Below is a small trained network, with its code and all its weights. Each question gives an input and a class and asks what happens when units are switched off, that is, made to give their printed mean instead of their output.

import numpy as np


def w(rows, s, z=0):
    codes = np.array(rows[::2]) - 128.0
    scale = np.full(codes.shape[1], s)
    scale[-1] = z or s
    return codes * scale


def f(y):
    return y / 2 * (1 + np.tanh(0.7978845608 * (y + 0.044715 * y**3)))


def log_softmax(a):
    a = a - a.max(-1, keepdims=True)
    return a - np.log(np.exp(a).sum(-1, keepdims=True))


def net(x, mask):
    res = np.array(x, float).reshape(1, 4) / 4 @ E
    y = f(res @ A[0][:, :-1].T + A[0][:, -1])
    res = res + np.where(mask, y, B[0][:, -1]) @ B[0][:, :-1]
    return log_softmax(res[-1] @ U[:, :-1].T + U[:, -1])


A, B = {}, {}
E = w([
[45,153,116,131,64,80,159],'x0',
[124,177,203,128,191,218,51],'x1',
[2,23,174,109,70,187,123],'x2',
[135,63,215,27,113,26,132],'x3',
],0.0075)
A[0] = w([
[165,149,139,83,85,12,182,253],'n1',
[106,59,205,92,114,128,153,253],'n2',
[136,167,78,215,130,139,172,243],'n3',
[126,138,55,198,134,147,178,193],'n4',
[139,208,134,177,168,172,62,217],'n5',
[167,138,163,138,223,198,80,247],'n6',
],0.011,0.0035)
B[0] = w([
[152,207,60,145,187,125,98,255],'n1',
[39,123,101,137,69,41,41,251],'n2',
[156,61,113,107,111,236,192,214],'n3',
[153,91,124,153,99,193,185,204],'n4',
[164,188,254,63,178,220,143,223],'n5',
[198,88,193,17,121,125,104,236],'n6',
],0.0094,0.0096)
U = w([
[152,69,44,193,71,167,220,169],'0',
[163,168,211,84,152,182,180,114],'1',
[150,52,162,94,85,87,85,2],'2',
[158,181,64,133,194,79,104,180],'3',
[2,125,127,177,45,86,102,194],'4',
],0.0088,0.0018)

Each question gives the input, the list of numbers given to net, and the class t.
The units are the neurons (one row each of A and B). Each row of codes is followed by its name. A weight is (code - 128) times the scale printed after its matrix; where a second scale follows, it is the last column's (A, B and U).
mask holds one flag per neuron, in row order. A switched-off neuron (its flag False) gives its mean, the last column of its row in B, instead of its output. The means were averaged over made-up inputs and are rounded, as every weight is.
A unit's drop is (log p(t) with every unit on - log p(t) with that unit switched off) / (log p(t) with every unit on - log p(t) with every unit switched off).
The circuit of an input: a set's keep is (log p(t) with only the set's units on - log p(t) with every unit switched off) / (log p(t) with every unit on - log p(t) with every unit switched off). Starting from all 6 units, units are removed one at a time, each time the one whose removal leaves the highest keep (on an exact tie, the one counted first), for as long as the keep stays at least 0.8.
circuit, biggest first: the units of the circuit, biggest drop first
top k neurons: the k neurons with the biggest drops, biggest first
drop when u is switched off: that unit's drop, to one decimal
input [-7,6,2,6], class 2: circuit, biggest first => [n2]
input [4,-1,0,2], class 3: circuit, biggest first => [n1, n3]
input [-7,7,-2,8], class 2: circuit, biggest first => [n2, n6]
input [-7,1,-2,4], class 2: circuit, biggest first => [n5, n6]
input [-7,-8,4,4], class 4: circuit, biggest first => [n2, n6]
input [3,1,6,-7], class 0: circuit, biggest first => [n4, n3]
input [8,2,2,-3], class 0: circuit, biggest first => [n2, n6, n5]
input [-3,6,6,1], class 2: circuit, biggest first => [n6, n2]
input [-5,2,-1,6], class 2: top 3 neurons => [n6, n5, n2]
input [-1,-5,-7,0], class 0: top 2 neurons => [n3, n4]
input [-2,6,5,4], class 2: top 2 neurons => [n6, n1]
input [-8,-7,4,3], class 4: drop when n2 is switched off => 0.2
input [4,3,6,6], class 4: drop when n1 is switched off => 0.0
input [2,-5,-4,-2], class 0: drop when n3 is switched off => 0.1
input [7,-1,-4,-6], class 0: circuit, biggest first => [n3]
input [5,-4,-3,1], class 3: drop when n1 is switched off => 1.8
